Each row has a class, written as a number after it.
[  64   23   65  211 -326   27  196  125   44  116 -117 -137  149  320
   92  282  219 -134 -193 -144  232  -92  -56  571 -110  448  -62   99
   71  -64  176 -140  -48 -116]
1
[ 144   81  252  -35 -723   -9   51   67   -4  117 -357 -172  332  457
   54  640  -95 -193 -306 -155  322   16   -5  670 -130  556  123 -249
  -56  188  -81 -282  -67 -433]
8
[ 217   57  369  156 -373 -173  247  -20 -289  177   -6  174  204  386
  259  600  159    5 -331 -228  585  -33 -373  610  -89  670  124 -122
   -8   69  144 -581 -180 -238]
5
[ 237  412  112 -133 -263 -446  -91  -56 -190 -122 -221 -559   88  220
   -4  584 -216  -43  -72   18 -277   16  178    1  -36   54 -104 -365
    9 -198  -99   26  206 -207]
11
[  26  145 -137  283 -290  -79  351  -82 -184   26  230  -80  -36  188
  296  151  222  -58  153 -413  392  112 -141  -65 -185  -19 -251  -80
   52 -533  193 -107 -436  179]
3
[  44 -175    5  221 -216 -151  291  150 -374  309 -352  -54  215  338
  145  285  341  160 -196 -172   87 -113 -276  411    3  286 -331  303
   52 -132  118  -12    1   49]
2
[ 123  -71  296   46 -573  174   62   91  305 -118 -329 -439  193  448
   84  731 -239 -170 -232 -122  109  152   78  799  -96  706  -57 -118
  166 -153   28 -398 -154 -565]
0
[ 293   40   81 -109 -124 -356  -44  -21 -164  -50 -258 -634  -18  123
 -102  330  -51   68  -33  -27 -261  -49  142  -64 -101  -15 -330 -161
   52 -183  -17  156  200    1]
10
[ -39   96  136  -63   95  103   78 -150  -96 -245   64 -280   22  -92
   59  162   79  -81 -189 -318  542  233 -136  152   21  486 -334 -170
   93 -126   95 -409 -323  -34]
11
[  13   69  188  -74 -124  184  -73 -202  116 -346  170 -336   -3   59
   80  311 -272 -106  -53 -104  484  296   14   70   -1  318  -77 -400
   19  -75 -117 -432 -307 -124]
10
[ -41  177  104  210 -283    4  153   10   87 -128 -120 -235  120  374
  214  538  -13 -111 -202 -105   20   14 -173  634  -66  524   33   23
  101 -275  108 -327 -157 -350]
2
[-105  111 -295  229 -287  250  323  -10  175 -217  -23 -448  -47  205
  178  132   -2 -132  322 -409  -40  281  -36   50 -115  -34 -457   44
  166 -867  201   36 -480  -70]
6
[ 205  530  101  114 -153 -547 -249 -172 -174  -47  205  -68 -104  102
  108  202   15 -116  -45  158  -15 -196   20 -343 -146 -312  480 -472
 -168  163 -138   51  266  136]
3
[  12  447 -177  215 -364  -39  314  -49  -38 -126  221 -220  -23  175
  249  198   80 -262  260 -360  198  109  -50   96 -172    4 -151 -183
   91 -634  241  -51 -431  -37]
9
[ -59   66  -96   49  189  -29   82  -58 -167 -129  -32 -320   19  -38
   -3  -76   88   -7   51 -107  150  154  -30 -101  107   43 -484    1
   93 -252    7   -1 -133  221]
3
[ 214  -40  192 -121 -360  -35 -223 -163  245 -261 -234 -806 -162  123
 -145  403 -300 -156  -21  -71 -113  178  229   25 -169  224  -64 -425
   94  -81  -21  -23   59 -335]
5
[ 204   42  216   87 -383 -132  133   34   23   65  -12  -78  121  388
  109  524  253  -64 -372 -245  413 -111  -84  711 -205  664   93  -87
   39  163  108 -446  -62 -227]
3
[ 168  304  -28   50 -650  -28  172  -59   27   -4  208 -193   88  375
  222  485   56 -215   16 -405  496  125   76  137 -254  219   19 -410
  -11 -229   73 -343 -331 -168]
0
[ 117  569   -1   82 -656 -108  153 -100  181 -219  304 -172   77  353
  267  490  -75 -280   86 -321  433  112  158  234 -229  254  111 -599
  -22 -245   48 -332 -411 -228]
9
[ -66  173  -16  232 -323  -12  108   73  228   -9  -57  -92   15  196
   83   63  176 -246 -134  -74   62 -177   41  477 -120  196  183    7
    9   37   84  160  -32  -64]
6
[-106  368   61  -24  -42  176  -27 -156  172 -489   31 -517   64  108
   92  299 -280 -181   -4 -106  180  375  110  183  122  350 -248 -322
  116 -329  -75 -344 -315 -212]
12
[   9  170  304   55 -526  -81  170  -22 -129  163  -88  126  188  252
  219  538   44 -194 -353 -249  536  -42 -312  576 -137  514  322 -208
 -112  162   80 -354 -137 -356]
11
[  86  -84  -97   -5   13 -130 -225  -18 -107  -50 -172  336  264  365
  -45  100  192  181 -492 -378  170   27   56   49 -215  131  -16  106
  -35  200  -83 -437  -78 -447]
12
[  73  146 -288  248 -205 -148  250  -29  -54  -28  275   70   42  332
  264    4  229   86  199 -239  233   86   13 -172 -124 -170 -172  -86
  -16 -454    2 -152 -307  263]
6
[  -4 -117  -77   -2  132  316  -32 -139  169 -268   17 -652 -237  -92
  -68  -55  113 -119   -6 -307  271  212  -56   52  -99  275 -449    3
  197 -252  179 -248 -242   56]
9
[-105  541 -406  231 -386  -19  163   24  271 -205  141 -209    2  294
  166    4   92 -278  270 -161   -9   -7  273   57 -143 -202  -66 -230
   17 -438   49  229 -261   88]
9
[  33  230   -5   99 -124   13 -194  -74  259 -358 -271 -704  -71  171
  -20  223 -312  -89  157   56 -412  185  175 -100    8  -64 -114 -236
  108 -400  -14  113   77 -244]
1
[ 119 -280   15 -122  -34  115 -188  -77    8 -206 -321   11  228  342
  -80  305 -169  160 -453 -450  138  269  -19  132 -181  329 -152   56
   43  -43  -95 -559 -263 -690]
11
[ 109  268  -19   36  -95 -360 -170   20   79 -155 -196 -479   36  196
  -13  274 -149  -69  -21  181 -457  -71  364 -157  -60 -242  -96 -161
    9 -232 -140  294  274   49]
7
[  77   11  270  184 -385  134  137  -56   15   41 -153 -262   21  236
  172  496   53 -168 -210 -265  344   33 -350  625 -150  616  146  -61
   78  -51  222 -373 -168 -360]
8
[-330  400 -269  110  254  292  -59 -120  575 -717  231 -615 -227  -89
    0 -190 -102 -389  138   -1 -130  220  273  100   81   88 -204 -178
  191 -472   75   96 -262   -5]
2
[ 116   47  220  187 -271  -98  224   42  -12  -13 -125 -184  123  383
  204  641  137   -5 -308 -243  183   -9 -197  699  -78  717  -74   59
  148 -182  175 -423 -167 -282]
5
[ 230  182  -30    7   11 -313 -207  -23   91 -155  -75 -557 -166  111
 -113  164   43   28  -42   59 -325  -93  285 -172 -140  -95  -53 -171
   44  -53  -23  196  310   76]
7
[ 162  692   20   83  -21 -472 -186 -102  -30 -274  203 -311 -158   49
   68  184  -27 -154   21  159 -257 -189  148 -171  -81 -199  369 -427
  -39  -17  -53  217  227   46]
12
[ 241  449  276  196   36 -482 -156 -202 -209 -202  368   25  -62  145
  299  366 -108   11  -85  144   32  -63  -78 -233  -40 -110  375 -385
  -54 -153  -53 -293   75   21]
6
[-113  405 -510  242 -210  -32  193   87  330 -158  147  -79  124  409
  125 -150  146 -127  212  -80  -34   40  392    4  -63 -249 -188  -52
  -10 -459  -35  147 -191  255]
11
[ 268  280  157  -45 -240 -348 -270 -163  -60  -61  -48 -439 -132   90
  -29  265  -61 -113  -41  -29  -46  -54  -14 -187 -183  -82  238 -389
  -67   87   -6  -41  241  -77]
0
[ -57 -472 -342   -9  318  160  -45   66   90  -95 -476 -120  146  285
 -128   -6  165  363 -382 -524 -268  228   44   41 -143  139 -528  580
  147 -272   18 -214  -99 -433]
12
[ -38   12 -289  105 -454  334  263  -90  223 -121  -36 -731 -176   95
   79  154  145 -231  246 -606  191  283  -75  103 -257  128 -365  -56
  138 -575  246   47 -410  -81]
10
[ -59  613 -282   83 -575  154  152  -16  458 -391   89 -550  -46  268
  122  311 -125 -467  209 -307   10  164  317  225 -224  141    0 -434
   91 -496   83   71 -375 -260]
2
[ -79  337   23  -65   72   41  -44 -143  238 -438  247 -472 -189  -95
    0  112  -11 -249  -98 -196  290  111   80  163  -52  369  -78 -300
   96  -94   58 -229 -240  -75]
4
[-106  208 -191   40  237   59   20  -81  155 -293  165 -266 -172 -105
    0 -116  119 -144  -27 -166  190   77   63   -2  -22  108 -269  -52
   83 -216   96  -48 -189  154]
10
[ -24  709 -150  132 -402  -13  253   19  309 -418  309 -305   82  304
  238  390  -33 -336  118 -286   78  166  273  301 -112  266  -44 -388
  137 -577  105 -167 -410 -265]
6
[  19  260  -86  107 -604  213  178 -113  316 -276   99 -473  -27  299
  179  313 -135 -348  160 -382  312  286  125  193 -191  204  -31 -414
   56 -449   92  -78 -448 -224]
5
[  81   51   95  108 -336   68  136  180  115  -23 -341 -266  256  456
   88  524   72  -14 -257 -177   53    9   14  733  -30  617 -228   88
  146 -168  109 -282  -85 -350]
9
[ 283  362  188  125  -41 -415 -223 -160 -121 -168  173 -205  -47  228
  177  404  -30  110 -106  112  -87  -30  -16 -184  -66  -16  285 -371
  -38   -3  -94 -232  205   16]
9
[-210  377 -442  354 -212  273  136   19  528 -357  261 -211  -86  213
  138 -276   57 -336  368 -104  -94   78  311  -28 -100 -321  -49  -96
   88 -566  102  318 -327  143]
6
[ -94  139  -94  140  224  154  -22 -133  158 -406  177 -318  -37   43
   81  -87   14  -47   49   25  208  178   65    6   71  138 -285 -133
  102 -260  -39 -188 -242  205]
8
[ 304  271  276    0 -134 -534  -68 -129 -261  -60   92 -240   20  181
  165  589 -166   98  -80   79  -60   22  -10 -222  -64    0  134 -391
  -76 -147 -127 -198  142  -26]
7
[  32  170  -37  154 -411   55  325  -65   28 -120  277 -153   37  212
  230  264   51 -157  121 -355  427  177   27   99 -159  130 -183 -268
   17 -410  115 -112 -483   16]
7
[ 275  248  282 -107 -237 -398  -95 -164 -244   25  -58 -197   69  195
   93  531 -176   60 -194  -52  138   45  -17  -91 -110   58  162 -419
 -154   92 -108 -185  178 -153]
0
[ 334   91  324   51  -99 -376 -129 -181 -283  -61   74 -288  -46  128
  120  420 -113  115  -61    9   94   36 -137 -158  -83   59  107 -347
  -25  -40  -14 -218  110  -18]
8
[ -51  475   34   68  269  -68   43 -146   14 -491  330 -250    4   41
  209  242    2  -93 -142  -76  261  176   83  215   92  454 -243 -203
  178 -343   33 -517 -287  -58]
1
[   0   64  190  135 -413  -33  231   56 -150   83 -315 -206  195  364
  165  565  -20  -69 -161 -142  146   29 -203  600  -29  426  -59   10
   50 -139   51 -112  -98 -224]
7
[ -63  843 -316  195 -277  -83  116   35  344 -370  446 -197  -97  187
  145    4  221 -416  171 -158    5  -94  302  135 -200  -13  177 -352
   94 -295  143  120 -222   58]
4
[  87 -612 -116  -12  137  207 -184  -70   30  -92 -425  -66  116  258
 -137   44   68  260 -391 -497    6  227  -81   59 -233  248 -354  385
  119 -146   72 -396 -161 -552]
10
[ 152  263  -39   -7 -177 -297 -199  -24    8 -151 -274 -527   80  233
  -32  357 -227  -43   50  144 -477   36  268 -169  -67 -221  -86 -203
    2 -307 -149  193  258  -93]
8
[ 126 -236  -88 -148   95  -62  -58  -19 -125 -108 -270    0  210  393
  -17  409  -29  263 -493 -517   23  195   -9  146 -147  326 -322  199
   77 -177  -34 -545 -186 -660]
5
[ -53 -143   60  248 -220  339  175   30  421 -194 -224 -550   12  337
  129  444  -22  -55 -122 -216  -36  189  -94  675  -86  595 -185  175
  215 -402  166 -263 -192 -351]
3
[ 232  282  -10  -99 -127 -530 -102    9 -202  -69 -227 -461  110  262
  -35  414 -103  109  -53  153 -410  -95  280 -121   11 -140 -208 -220
  -26 -159 -201  192  298   49]
10
[ 171 -228 -135   81  166 -226 -125  -55 -503  151 -163  479  351  380
   20  -14  405  478 -469 -315  240    4 -181 -146 -139   53 -140  245
  -76  204 -116 -466    6 -193]
11
[ 126 -281 -183 -114  135  -66 -106   10  -36  -28 -377  -78   85  289
 -120  233  107  211 -443 -534  -83  124   -7  140 -203  292 -306  308
   95 -145   71 -420  -77 -577]
9
[ 110   24  335   60 -515 -105  187   59 -124  107 -249 -192  197  306
  113  671  -56 -190 -238 -232  265   13 -201  643 -122  547  -12  -68
   48  -96  134 -254 -138 -369]
7
[ 176 -597   34 -184  120   82  -51  -27   15 -157 -335 -108  129  176
 -113  304    6  366 -487 -556  106  285  -26  237 -171  560 -447  247
  146  -94   -6 -592 -271 -652]
11
[  41  173  134 -209 -149  384  -99 -170  371 -553 -196 -899   30  156
  -58  492 -317 -262 -119 -230  235  431  199  453   -3  737 -374 -352
  238 -339   10 -605 -298 -482]
11
[ 173  -72  258   32 -441   10  190   48  -23   33 -354 -400  136  359
   60  675  -75 -116 -222 -300  147   71 -140  752 -111  708 -200   34
  164 -249  200 -360 -150 -480]
6
[ -31  -57 -100   88  298  226   60 -136  138 -348   82 -545 -195  -75
    7 -108   83  -51   58 -203  133  218  -33   13   26  227 -453   55
  217 -415  135 -174 -260  133]
6
[ 132   16  149  165 -324 -118  158   69  -53  131 -209 -258   62  334
  111  545  192  -38 -278 -294  187 -101 -169  588 -181  588  -49   89
  121  -73  236 -269  -35 -275]
12
[ -58  222  201   62  217   -7  120 -209 -116 -361  238 -290  -99 -113
  231  315  -74  -97 -125 -275  383  302 -264  117   49  504 -219 -170
  167 -390  174 -492 -361 -113]
1
[ 161  419   55  -15  -65 -435  -80   -2 -101 -234 -185 -501   52  197
   46  494 -221   17  -30  100 -484   52  192  -91   12  -24 -203 -216
   80 -435  -64   75  160 -137]
0
[ -86  -33  -70   88  171  191  -32 -143  100 -270   87 -368 -129  -80
   16 -131   86  -62   10 -170  298  179  -28  -79   26  114 -266  -51
  105 -196   39 -163 -245  146]
11
[ 138 -374  372  210 -274  -92  287   -1 -332  239 -165   33  118  294
  252  608   80  222 -274 -277  406   36 -494  455  -88  512  -84  149
   30  -95  133 -390 -208 -148]
12
[ 223 -476   58 -272    9 -120  -41   22 -249   33 -387   80  363  335
  -67  485  -83  388 -528 -467  151  210   37  101 -172  341 -466  221
   15  -48 -203 -605 -163 -515]
6
[ -33  589  159  174 -391 -137   78   92  277 -310   55 -130  203  423
  205  625  -83 -278 -272   40   -2  -87  187  771  -87  569  263 -239
  127 -115   27 -235  -95 -365]
11
[   9  -82 -102  107 -406  184  150  154  287   34 -466 -553   97  384
  -29  337  247 -132 -197 -296  -36    6   99  723 -140  502 -229  176
  146 -116  144   32   32 -276]
12
[  41   42  -12   79 -425  207   31  107  464 -181 -284 -541   50  335
  -70  322   92 -236 -189 -151  -40   -5  203  759 -168  561  -86  -17
  173  -22   89  -54  -47 -350]
0
[ 114 -564  207   90 -384   65  279   14 -388  415 -474 -265  137  171
   45  318  281  158 -190 -404  404  100 -502  374 -103  396 -366  233
  -12   40  127  -81  -71  -42]
7
[  31  541 -305  211 -407  -96  258   -4  195 -156  228 -334  -65  303
  198  189  181 -266  237 -336  147   50  127  113 -185   79  -96 -285
   96 -477  163  -66 -318   28]
3
[ 124 -554  127 -217  215  -21   66  -91 -196 -177 -303    2  186  155
    7  356 -136  312 -432 -519   91  323 -134  231  -94  419 -510  265
  119 -321  -33 -619 -382 -634]
4
[ 354  101  226  109   43 -424  -95 -150 -296  -69   81 -312  -86  109
  100  350   33  192  -24   36  -64    3 -121 -173  -95   51  -12 -202
   49 -152   40 -204  160   89]
8
[   0  -84   65  102 -366   38  253   57 -250  262 -456 -264  128  180
   39  295  247  -94 -155 -354  154  -18 -378  515  -85  415 -221  190
   78  -96  243  -17  -63 -216]
10
[-189  402 -279  290  463 -178  -14  -56 -106 -254  395  152  -50  -36
  146 -333  303   67   -5  141  122 -102   37 -292  105 -232 -173    7
  -15 -113  -45   64  -70  539]
2
